Here is a tiny trained network, its code and every weight. The questions are about switching its units off for an input and a class, where a switched-off unit gives its printed mean instead of its output.

import numpy as np


def w(rows, s, z=0):
    codes = np.array(rows[::2]) - 128.0
    scale = np.full(codes.shape[1], s)
    scale[-1] = z or s
    return codes * scale


def f(y):
    return np.maximum(y, 0)


def log_softmax(a):
    a = a - a.max(-1, keepdims=True)
    return a - np.log(np.exp(a).sum(-1, keepdims=True))


def net(x, mask):
    res = np.array(x, float).reshape(1, 6) / 4 @ E
    y = f(res @ A[0][:, :-1].T + A[0][:, -1])
    res = res + np.where(mask, y, B[0][:, -1]) @ B[0][:, :-1]
    return log_softmax(res[-1] @ U[:, :-1].T + U[:, -1])


A, B = {}, {}
E = w([
[10,217,139,170,61,141,88,102,87],'x0',
[97,121,79,87,83,171,98,196,55],'x1',
[202,88,11,190,231,101,114,105,106],'x2',
[182,144,169,58,176,182,201,142,106],'x3',
[134,94,122,160,146,194,85,114,178],'x4',
[103,180,1,75,37,144,191,19,104],'x5',
],0.0099)
A[0] = w([
[56,153,160,118,117,116,125,103,167,63],'N1',
[170,105,195,146,199,70,96,163,202,162],'N2',
[133,181,152,45,105,171,205,224,61,198],'N3',
[138,75,114,170,165,143,169,185,202,124],'N4',
[173,152,123,127,197,158,153,1,192,156],'N5',
[94,156,96,209,158,99,162,61,128,254],'N6',
],0.0092,0.0044)
B[0] = w([
[130,170,61,121,171,45,164,159,199,175],'N1',
[86,177,195,2,165,179,108,88,207,250],'N2',
[122,48,187,76,154,154,90,100,22,218],'N3',
[115,109,106,81,151,218,87,81,156,197],'N4',
[215,185,70,249,160,71,193,69,15,207],'N5',
[128,88,158,132,27,128,83,127,20,200],'N6',
],0.0083,0.015)
U = w([
[178,92,108,119,172,142,129,105,154,4],'0',
[125,114,101,156,140,117,159,168,176,4],'1',
[98,94,147,42,125,163,94,111,155,142],'2',
[136,158,125,111,158,118,151,122,213,174],'3',
[162,91,99,127,155,96,155,106,83,253],'4',
[97,172,102,170,1,95,100,96,131,182],'5',
],0.014,0.0033)

Each question gives the input, the list of numbers given to net, and the class t.
The units are the neurons (one row each of A and B). Each row of codes is followed by its name. A weight is (code - 128) times the scale printed after its matrix; where a second scale follows, it is the last column's (A, B and U).
mask holds one flag per neuron, in row order. A switched-off neuron (its flag False) gives its mean, the last column of its row in B, instead of its output. The means were averaged over made-up inputs and are rounded, as every weight is.
A unit's drop is (log p(t) with every unit on - log p(t) with that unit switched off) / (log p(t) with every unit on - log p(t) with every unit switched off).
The circuit of an input: a set's keep is (log p(t) with only the set's units on - log p(t) with every unit switched off) / (log p(t) with every unit on - log p(t) with every unit switched off). Starting from all 6 units, units are removed one at a time, each time the one whose removal leaves the highest keep (on an exact tie, the one counted first), for as long as the keep stays at least 0.8.
circuit, biggest first: the units of the circuit, biggest drop first
most important unit: the unit with the biggest drop
k most important neurons: the k neurons with the biggest drops, biggest first
drop when u is switched off: that unit's drop, to one decimal
input [-6,-3,-5,5,-5,4], class 4: most important unit	N2
input [6,-2,-2,7,4,3], class 4: circuit, biggest first	(N2 N3)
input [-4,-7,6,-5,6,3], class 4: 2 most important neurons	(N5 N6)
input [-3,1,-7,-5,7,3], class 5: 2 most important neurons	(N2 N3)
input [-3,-4,-2,-2,4,8], class 5: 2 most important neurons	(N3 N6)
input [6,2,-3,2,-8,4], class 2: 2 most important neurons	(N3 N5)
input [4,-3,-3,5,8,1], class 4: 2 most important neurons	(N2 N5)
input [0,-8,5,-7,-4,-1], class 5: 2 most important neurons	(N6 N3)
input [0,-7,3,-4,5,2], class 5: 2 most important neurons	(N6 N3)
input [0,-7,3,-5,-7,-4], class 2: 2 most important neurons	(N2 N6)
input [3,-2,5,-2,-2,0], class 5: drop when N3 is switched off	0.2
input [2,-1,4,7,7,3], class 4: drop when N5 is switched off	0.1
input [-4,8,3,-6,-2,7], class 5: drop when N4 is switched off	0.0
input [-3,-7,-6,4,-3,2], class 4: circuit, biggest first	(N5)
